Below is a small trained network, with its code and all its weights. Each question gives an input and a target symbol and asks what happens when units are switched off, that is, made to give their printed mean instead of their output.

import numpy as np


def w(rows, s, z=0):
    codes = np.array(rows[::2]) - 128.0
    scale = np.full(codes.shape[1], s)
    scale[-1] = z or s
    return codes * scale


def softmax(a):
    e = np.exp(a - a.max(-1, keepdims=True))
    return e / e.sum(-1, keepdims=True)


def log_softmax(a):
    a = a - a.max(-1, keepdims=True)
    return a - np.log(np.exp(a).sum(-1, keepdims=True))


def net(x, mask):
    ids = ['γδεζηθμξπστφψ'.index(c) for c in x.split()]
    T = len(ids)
    res = E[ids] + P[:T]
    u = 0
    for l in range(3):
        r = res
        for j in range(2):
            rows = slice(3 * j, 3 * j + 3)
            q, k, v = (r @ M[l][rows].T for M in (Q, K, V))
            z = softmax(np.where(np.tri(T) > 0, q @ k.T / 3**0.5, -1e9)) @ v
            o = O[l][rows]
            res = res + np.where(mask[u + j], z, o[:, -1]) @ o[:, :-1]
        u += 2
    return log_softmax(res[-1] @ U[:, :-1].T + U[:, -1])


Q, K, V, O = {}, {}, {}, {}
E = w([
[108,132,54,137,22,123,29,112,142,183,162,93],'γ',
[107,102,180,161,208,166,218,141,159,77,147,134],'δ',
[156,94,239,63,98,131,128,72,117,61,112,95],'ε',
[168,180,144,197,167,96,116,137,120,138,231,37],'ζ',
[132,119,86,26,170,160,155,144,162,135,176,145],'η',
[145,67,72,99,78,250,137,218,120,116,115,65],'θ',
[169,178,82,144,150,145,109,99,206,196,67,87],'μ',
[98,22,115,141,172,31,120,177,174,121,80,65],'ξ',
[48,77,125,121,120,165,124,171,56,107,217,88],'π',
[138,154,122,154,249,130,92,97,148,143,145,148],'σ',
[75,79,102,98,164,106,160,33,101,165,172,119],'τ',
[41,177,138,148,91,116,105,149,202,134,140,145],'φ',
[146,124,86,120,119,118,212,46,175,124,136,55],'ψ',
],0.017)
P = w([
[192,145,208,26,154,85,114,111,96,202,110,112],'0',
[161,188,122,61,161,76,124,120,101,62,118,126],'1',
[118,114,204,63,158,154,104,101,162,191,156,80],'2',
[124,173,89,103,142,95,137,133,111,60,136,143],'3',
[88,97,177,90,161,173,100,110,185,195,194,85],'4',
[104,158,68,136,129,113,132,149,123,59,139,147],'5',
[64,79,164,110,149,191,102,123,210,206,210,78],'6',
[87,141,53,164,111,124,136,168,135,56,141,141],'7',
[43,62,156,132,143,209,95,142,233,215,224,71],'8',
[71,126,36,185,88,134,130,187,146,55,135,144],'9',
[18,54,144,149,133,216,100,156,249,220,228,53],'10',
[60,124,31,201,75,137,125,182,150,50,132,137],'11',
],0.011)
Q[0] = w([
[113,136,160,126,150,120,148,187,75,238,161,163],'L0H1',
[19,146,99,73,133,157,115,143,226,204,241,44],'L0H1',
[76,175,39,98,168,87,160,192,158,125,161,122],'L0H1',
[254,198,73,206,98,104,166,112,75,67,75,254],'L0H2',
[62,24,190,215,184,205,141,100,117,85,151,179],'L0H2',
[143,211,135,150,167,187,86,106,211,218,47,122],'L0H2',
],0.0075)
K[0] = w([
[146,145,89,117,163,98,126,124,117,149,94,132],'L0H1',
[56,100,7,236,164,139,155,148,143,148,155,123],'L0H1',
[116,130,100,136,139,120,166,178,194,176,182,113],'L0H1',
[220,163,171,88,145,100,139,67,74,152,102,161],'L0H2',
[98,102,138,150,201,143,97,111,154,30,174,153],'L0H2',
[116,201,105,161,125,133,74,139,177,179,103,152],'L0H2',
],0.011)
V[0] = w([
[100,47,123,231,72,105,100,125,137,55,118,126],'L0H1',
[34,181,137,41,133,105,128,159,195,111,128,119],'L0H1',
[165,50,166,74,139,70,131,165,157,125,99,131],'L0H1',
[109,171,140,228,6,96,202,108,146,77,152,31],'L0H2',
[93,192,143,124,153,161,70,131,117,61,124,200],'L0H2',
[153,90,114,99,134,175,126,3,169,100,87,126],'L0H2',
],0.0054)
O[0] = w([
[92,148,159,112,95,174,48,53,82,89,84,34,154],'L0H1',
[126,195,149,74,112,119,41,136,236,38,161,154,254],'L0H1',
[102,217,73,126,214,234,117,95,164,112,77,126,218],'L0H1',
[62,200,106,43,254,189,83,174,175,207,27,244,103],'L0H2',
[134,197,124,112,86,149,223,179,150,188,87,61,26],'L0H2',
[204,81,163,149,104,131,88,142,154,176,174,186,123],'L0H2',
],0.0055,0.0049)
Q[1] = w([
[150,113,173,165,98,185,139,101,101,209,130,121],'L1H1',
[186,228,59,161,61,55,184,152,2,40,54,221],'L1H1',
[177,59,49,130,199,87,119,82,128,61,109,82],'L1H1',
[86,165,183,111,44,152,179,148,95,201,122,189],'L1H2',
[156,208,104,183,89,117,119,140,23,106,99,227],'L1H2',
[104,222,102,134,58,203,130,56,153,131,213,139],'L1H2',
],0.0095)
K[1] = w([
[166,120,139,167,98,190,94,190,127,118,147,161],'L1H1',
[248,178,159,95,187,122,182,57,112,146,153,156],'L1H1',
[122,83,78,174,137,131,138,46,135,78,144,112],'L1H1',
[150,167,166,69,39,143,190,98,110,96,91,159],'L1H2',
[191,185,125,132,162,140,133,95,92,157,166,166],'L1H2',
[88,170,85,235,62,182,126,106,126,92,122,169],'L1H2',
],0.012)
V[1] = w([
[30,139,226,146,213,122,214,141,126,83,169,173],'L1H1',
[53,118,79,47,100,237,134,180,42,55,196,108],'L1H1',
[176,31,201,118,166,162,190,136,70,90,74,119],'L1H1',
[107,132,82,15,143,120,183,52,121,140,148,104],'L1H2',
[125,121,109,77,126,78,76,106,112,100,95,181],'L1H2',
[214,138,253,58,98,143,143,90,73,85,106,189],'L1H2',
],0.006)
O[1] = w([
[197,95,184,167,82,103,105,73,91,204,1,212,142],'L1H1',
[118,165,68,68,147,21,169,57,106,91,161,236,116],'L1H1',
[169,113,158,73,83,124,2,88,223,109,170,178,92],'L1H1',
[6,173,58,132,154,125,153,93,122,239,79,103,133],'L1H2',
[119,168,148,84,89,97,106,84,125,122,117,107,150],'L1H2',
[122,186,126,126,85,27,168,229,174,150,168,108,10],'L1H2',
],0.0066,0.012)
Q[2] = w([
[170,152,99,178,139,228,247,126,191,179,214,227],'L2H1',
[112,46,173,64,167,226,81,80,171,190,209,132],'L2H1',
[120,189,135,162,2,187,93,112,99,151,221,201],'L2H1',
[136,205,163,208,163,237,184,75,108,175,133,137],'L2H2',
[159,139,160,100,14,202,214,88,105,180,216,224],'L2H2',
[109,131,146,234,4,153,93,109,86,162,162,72],'L2H2',
],0.0074)
K[2] = w([
[111,72,138,137,69,73,164,206,187,225,220,159],'L2H1',
[50,33,141,184,121,99,76,177,126,128,94,153],'L2H1',
[223,94,163,56,148,23,187,209,105,199,140,86],'L2H1',
[1,135,164,250,108,69,85,197,176,196,140,217],'L2H2',
[93,167,167,70,3,47,162,203,80,207,198,86],'L2H2',
[71,129,169,90,170,38,155,124,143,185,134,8],'L2H2',
],0.0072)
V[2] = w([
[161,113,152,14,70,158,174,89,32,95,131,55],'L2H1',
[152,125,18,160,40,166,190,51,255,152,97,97],'L2H1',
[48,174,119,177,91,161,64,150,113,174,196,165],'L2H1',
[55,107,120,23,101,240,153,212,160,82,100,160],'L2H2',
[55,186,218,213,187,159,163,90,140,82,223,158],'L2H2',
[53,55,174,147,61,77,209,99,176,49,89,95],'L2H2',
],0.0072)
O[2] = w([
[121,36,118,48,154,186,131,85,97,148,174,87,61],'L2H1',
[224,137,43,7,47,92,146,109,148,160,81,84,153],'L2H1',
[73,171,144,109,80,99,12,230,106,177,154,127,3],'L2H1',
[143,88,158,142,89,153,216,167,175,182,191,191,183],'L2H2',
[186,203,209,1,190,90,133,191,77,150,134,119,187],'L2H2',
[123,99,211,119,21,65,227,60,119,81,94,85,198],'L2H2',
],0.0086,0.0045)
U = w([
[98,122,108,102,153,18,105,55,42,172,129,239,135],'γ',
[18,149,103,133,130,143,131,165,75,125,184,46,117],'δ',
[189,68,112,176,80,225,144,217,97,168,126,62,93],'ε',
[124,126,120,135,4,103,2,79,48,189,153,126,231],'ζ',
[150,207,98,121,196,122,92,147,76,70,109,157,119],'η',
[129,169,55,122,121,151,88,121,170,199,58,148,105],'θ',
[211,97,153,214,106,65,88,177,38,133,189,82,234],'μ',
[98,207,166,96,49,55,40,142,228,40,175,165,173],'ξ',
[188,162,59,82,101,89,172,121,92,91,150,104,152],'π',
[149,122,88,111,147,122,122,162,191,93,210,196,93],'σ',
[133,150,182,133,153,104,211,180,91,198,86,129,213],'τ',
[159,145,105,207,130,78,180,134,115,52,62,194,117],'φ',
[144,74,230,106,171,193,75,60,167,182,150,63,3],'ψ',
],0.0077,0.0064)

Each question gives the input, a string of symbols that net reads in full, and the target symbol t.
The units are the heads (3 rows each of Q, K, V and O). Each row of codes is followed by its name. A weight is (code - 128) times the scale printed after its matrix; where a second scale follows, it is the last column's (O and U).
mask holds one flag per head, layer by layer. A switched-off head (its flag False) gives its mean, the last column of its rows in O, instead of its output. The means were averaged over made-up inputs and are rounded, as every weight is.
A unit's drop is (log p(t) with every unit on - log p(t) with that unit switched off) / (log p(t) with every unit on - log p(t) with every unit switched off).
The circuit of an input: a set's keep is (log p(t) with only the set's units on - log p(t) with every unit switched off) / (log p(t) with every unit on - log p(t) with every unit switched off). Starting from all 6 units, units are removed one at a time, each time the one whose removal leaves the highest keep (on an exact tie, the one counted first), for as long as the keep stays at least 0.8.
units of the circuit, in order: the units of the circuit, biggest drop first
most important unit: the unit with the biggest drop
which heads matter: for each layer, one digit per head in row order, 1 if its drop is at least 0.15 and else 0, layers parted by /
input ε η ξ η γ μ σ ψ δ ξ ψ ξ, target π: most important unit	L2H1
input ξ ξ π ξ σ μ π ψ τ, target γ: which heads matter	00 / 10 / 00
input σ σ θ μ μ ξ γ θ τ, target σ: which heads matter	00 / 10 / 01
input π ξ π θ ξ ψ φ μ μ η γ ξ, target π: which heads matter	10 / 01 / 10
input ξ ξ γ ψ ξ π ψ, target γ: which heads matter	00 / 10 / 00
input ψ ξ η π ψ ε φ ξ, target σ: units of the circuit, in order	[L0H1, L2H2]
input ε μ ξ τ σ σ φ δ, target τ: which heads matter	01 / 00 / 01
input φ φ ξ θ ψ ξ, target ε: which heads matter	00 / 00 / 11
input ξ μ φ ψ η, target τ: units of the circuit, in order	[L1H1, L2H2]
input μ ξ ξ ε γ τ σ φ ε ξ, target ψ: units of the circuit, in order	[L0H1, L2H1]
input η σ ψ μ μ, target ε: which heads matter	01 / 10 / 00
input η ξ σ ξ ξ γ μ ξ, target ζ: which heads matter	01 / 01 / 10
input ζ γ ξ φ ξ δ, target τ: which heads matter	00 / 00 / 01
input ε ξ π ξ ξ ξ ξ ε θ ζ μ, target σ: most important unit	L1H1
input ξ ξ σ μ ξ θ τ ψ ξ ξ σ ξ, target η: which heads matter	00 / 01 / 01
input τ η φ φ ψ ξ ξ γ π σ ε, target γ: which heads matter	00 / 10 / 00
input ε ξ ξ γ η φ σ ξ η ξ, target σ: units of the circuit, in order	[L2H2, L1H2]
input δ ψ σ ξ ξ ξ ψ τ ξ ξ φ ξ, target ξ: units of the circuit, in order	[L0H1, L2H1, L0H2]
input μ θ δ, target σ: units of the circuit, in order	[L1H1, L2H2]
input ξ δ ξ μ ψ ε σ ξ ξ η, target σ: which heads matter	01 / 01 / 01
input ψ π μ, target γ: most important unit	L1H1
input μ ψ ψ η η η μ, target ε: units of the circuit, in order	[L1H1, L0H1]
input ξ φ ξ ξ π ζ γ ζ τ ψ φ, target τ: units of the circuit, in order	[L1H1, L2H2]
input φ ξ τ ψ σ ξ, target γ: which heads matter	11 / 10 / 10
input ψ ξ ψ ξ σ ξ ξ π η ε, target ψ: units of the circuit, in order	[L2H1, L0H1]
input φ τ η ε σ, target τ: units of the circuit, in order	[L1H1, L0H1]
input φ θ τ ξ, target φ: which heads matter	00 / 01 / 11
